Here is a tiny trained network, its code and every weight. The questions are about switching its units off for an input and a class, where a switched-off unit gives its printed mean instead of its output.

import numpy as np


def w(rows, s, z=0):
    codes = np.array(rows[::2]) - 128.0
    scale = np.full(codes.shape[1], s)
    scale[-1] = z or s
    return codes * scale


def norm(h):
    return h / np.sqrt((h * h).mean(-1, keepdims=True) + 1e-5)


def f(y):
    return y / 2 * (1 + np.tanh(0.7978845608 * (y + 0.044715 * y**3)))


def log_softmax(a):
    a = a - a.max(-1, keepdims=True)
    return a - np.log(np.exp(a).sum(-1, keepdims=True))


def net(x, mask):
    res = np.array(x, float).reshape(1, 3) / 4 @ E
    u = 0
    for l in range(3):
        y = f(norm(res) @ A[l][:, :-1].T + A[l][:, -1])
        res = res + np.where(mask[u : u + 8], y, B[l][:, -1]) @ B[l][:, :-1]
        u += 8
    return log_softmax(norm(res)[-1] @ U[:, :-1].T + U[:, -1])


A, B = {}, {}
E = w([
[158,239,162,66,242,127,89,12,111,112],'x0',
[186,137,88,234,190,141,115,168,155,3],'x1',
[229,62,23,147,173,132,165,88,48,217],'x2',
],0.0056)
A[0] = w([
[60,130,172,122,118,177,123,136,111,72,16],'0.n0',
[72,118,180,4,144,122,165,74,72,186,169],'0.n1',
[30,147,208,92,126,151,115,159,200,91,155],'0.n2',
[165,159,73,148,213,117,119,166,174,45,174],'0.n3',
[78,25,107,206,50,164,134,163,117,146,136],'0.n4',
[233,110,66,140,146,186,174,87,108,205,106],'0.n5',
[122,162,65,94,131,164,176,196,145,115,39],'0.n6',
[101,148,176,134,128,143,116,161,156,112,1],'0.n7',
],0.0037,0.003)
B[0] = w([
[191,113,107,74,136,113,146,153,132,103,114],'0.n0',
[159,133,97,213,73,131,11,112,151,124,253],'0.n1',
[176,191,31,96,118,46,173,160,112,134,236],'0.n2',
[143,140,136,150,3,117,31,61,160,227,243],'0.n3',
[142,186,211,165,225,70,169,82,118,158,239],'0.n4',
[158,191,135,52,89,30,142,204,139,42,236],'0.n5',
[96,101,126,101,171,174,132,99,125,129,100],'0.n6',
[133,117,45,70,140,112,146,134,76,98,105],'0.n7',
],0.005,0.003)
A[1] = w([
[184,86,30,94,177,151,182,107,81,149,29],'1.n0',
[118,160,165,129,222,150,149,81,120,133,58],'1.n1',
[133,147,140,69,253,168,116,72,129,110,68],'1.n2',
[138,112,114,152,136,128,120,114,68,157,97],'1.n3',
[74,97,165,121,148,176,126,127,140,88,104],'1.n4',
[142,113,89,192,173,196,75,123,119,34,4],'1.n5',
[136,158,95,103,136,143,81,106,133,126,112],'1.n6',
[156,162,104,141,105,94,120,147,142,157,200],'1.n7',
],0.0078,0.0042)
B[1] = w([
[185,73,83,54,139,71,108,200,81,74,185],'1.n0',
[122,155,192,139,134,152,101,109,71,112,138],'1.n1',
[44,69,159,209,183,166,114,119,48,86,178],'1.n2',
[88,179,98,72,120,88,132,176,163,73,153],'1.n3',
[153,96,38,44,115,73,170,161,110,141,110],'1.n4',
[186,108,78,162,30,158,67,84,254,164,161],'1.n5',
[76,33,159,179,124,128,208,161,95,112,187],'1.n6',
[192,120,141,133,199,172,132,99,115,111,255],'1.n7',
],0.0062,0.0057)
A[2] = w([
[88,171,201,116,79,159,122,158,197,7,65],'2.n0',
[102,46,109,198,109,160,219,225,139,153,29],'2.n1',
[86,115,132,9,75,178,94,81,85,254,2],'2.n2',
[57,178,151,79,105,117,116,134,159,94,93],'2.n3',
[49,216,141,59,121,151,128,194,179,41,28],'2.n4',
[47,17,106,196,98,147,213,212,132,146,7],'2.n5',
[179,236,127,75,188,117,160,156,130,80,109],'2.n6',
[205,80,205,187,157,184,128,125,101,133,213],'2.n7',
],0.0062,0.0032)
B[2] = w([
[164,83,82,103,140,107,125,118,78,185,196],'2.n0',
[74,145,194,118,197,159,50,31,61,83,185],'2.n1',
[198,126,68,254,100,156,65,130,244,68,175],'2.n2',
[183,82,108,148,166,133,136,136,95,94,155],'2.n3',
[201,70,69,81,157,76,187,190,69,162,175],'2.n4',
[102,188,179,123,190,178,114,59,88,104,174],'2.n5',
[83,122,149,71,83,119,151,122,147,167,177],'2.n6',
[64,140,147,77,96,113,153,159,143,154,254],'2.n7',
],0.008,0.0054)
U = w([
[226,72,52,56,163,60,147,183,41,125,171],'0',
[53,134,229,175,199,168,86,71,42,101,168],'1',
[196,120,84,237,85,148,67,113,249,130,175],'2',
[63,163,174,56,73,110,196,144,170,180,150],'3',
[93,164,68,131,131,169,179,147,135,108,2],'4',
[110,160,69,130,133,196,185,150,130,121,15],'5',
[110,148,86,116,132,220,161,176,132,116,17],'6',
],0.013,0.0057)

Each question gives the input, the list of numbers given to net, and the class t.
The units are the neurons (one row each of A and B). Each row of codes is followed by its name. A weight is (code - 128) times the scale printed after its matrix; where a second scale follows, it is the last column's (A, B and U).
mask holds one flag per neuron, layer by layer. A switched-off neuron (its flag False) gives its mean, the last column of its row in B, instead of its output. The means were averaged over made-up inputs and are rounded, as every weight is.
A unit's drop is (log p(t) with every unit on - log p(t) with that unit switched off) / (log p(t) with every unit on - log p(t) with every unit switched off).
The circuit of an input: a set's keep is (log p(t) with only the set's units on - log p(t) with every unit switched off) / (log p(t) with every unit on - log p(t) with every unit switched off). Starting from the 12 units with the biggest drops (on a tie, the unit counted first), units are removed one at a time, each time the one whose removal leaves the highest keep (on an exact tie, the one counted first), for as long as the keep stays at least 0.8.
units of the circuit, in order: the units of the circuit, biggest drop first
most important unit: the unit with the biggest drop
k most important neurons: the k neurons with the biggest drops, biggest first
k most important neurons of layer l: the k neurons of layer l with the biggest drops, biggest first
drop when u is switched off: that unit's drop, to one decimal
input [-8,6,-6], class 1: most important neuron of layer 2 -> (2.n1)
input [-1,1,3], class 3: 2 most important neurons of layer 0 -> (0.n5; 0.n2)
input [0,3,2], class 3: 3 most important neurons -> (2.n7; 0.n3; 0.n1)
input [5,6,0], class 2: 4 most important neurons -> (1.n5; 0.n4; 2.n1; 0.n3)
input [7,-6,-7], class 0: 2 most important neurons -> (2.n4; 0.n4)
input [2,0,3], class 3: 3 most important neurons -> (0.n5; 2.n6; 0.n2)
input [-2,1,-3], class 3: 2 most important neurons of layer 0 -> (0.n2; 0.n5)
input [-5,7,5], class 2: 3 most important neurons -> (1.n6; 1.n5; 0.n2)
input [5,-6,5], class 2: 3 most important neurons -> (2.n2; 0.n1; 0.n4)
input [2,8,7], class 2: 2 most important neurons -> (1.n5; 0.n2)
input [-3,2,2], class 3: 2 most important neurons -> (0.n4; 1.n6)
input [0,0,1], class 3: 2 most important neurons -> (2.n6; 1.n3)
input [0,-6,-6], class 0: 2 most important neurons -> (0.n3; 2.n4)
input [0,2,3], class 3: 2 most important neurons -> (0.n5; 2.n6)
input [-6,-6,-3], class 1: units of the circuit, in order -> (2.n5)
input [1,-2,3], class 3: 3 most important neurons of layer 0 -> (0.n5; 0.n2; 0.n1)
input [-7,-6,3], class 1: drop when 0.n3 is switched off -> 0.2
input [5,8,-1], class 2: drop when 1.n5 is switched off -> 1.4
input [3,-3,-6], class 0: drop when 1.n1 is switched off -> 0.0
input [-7,-6,-4], class 1: most important unit -> 0.n3
input [7,4,6], class 1: 2 most important neurons of layer 2 -> (2.n4; 2.n0)
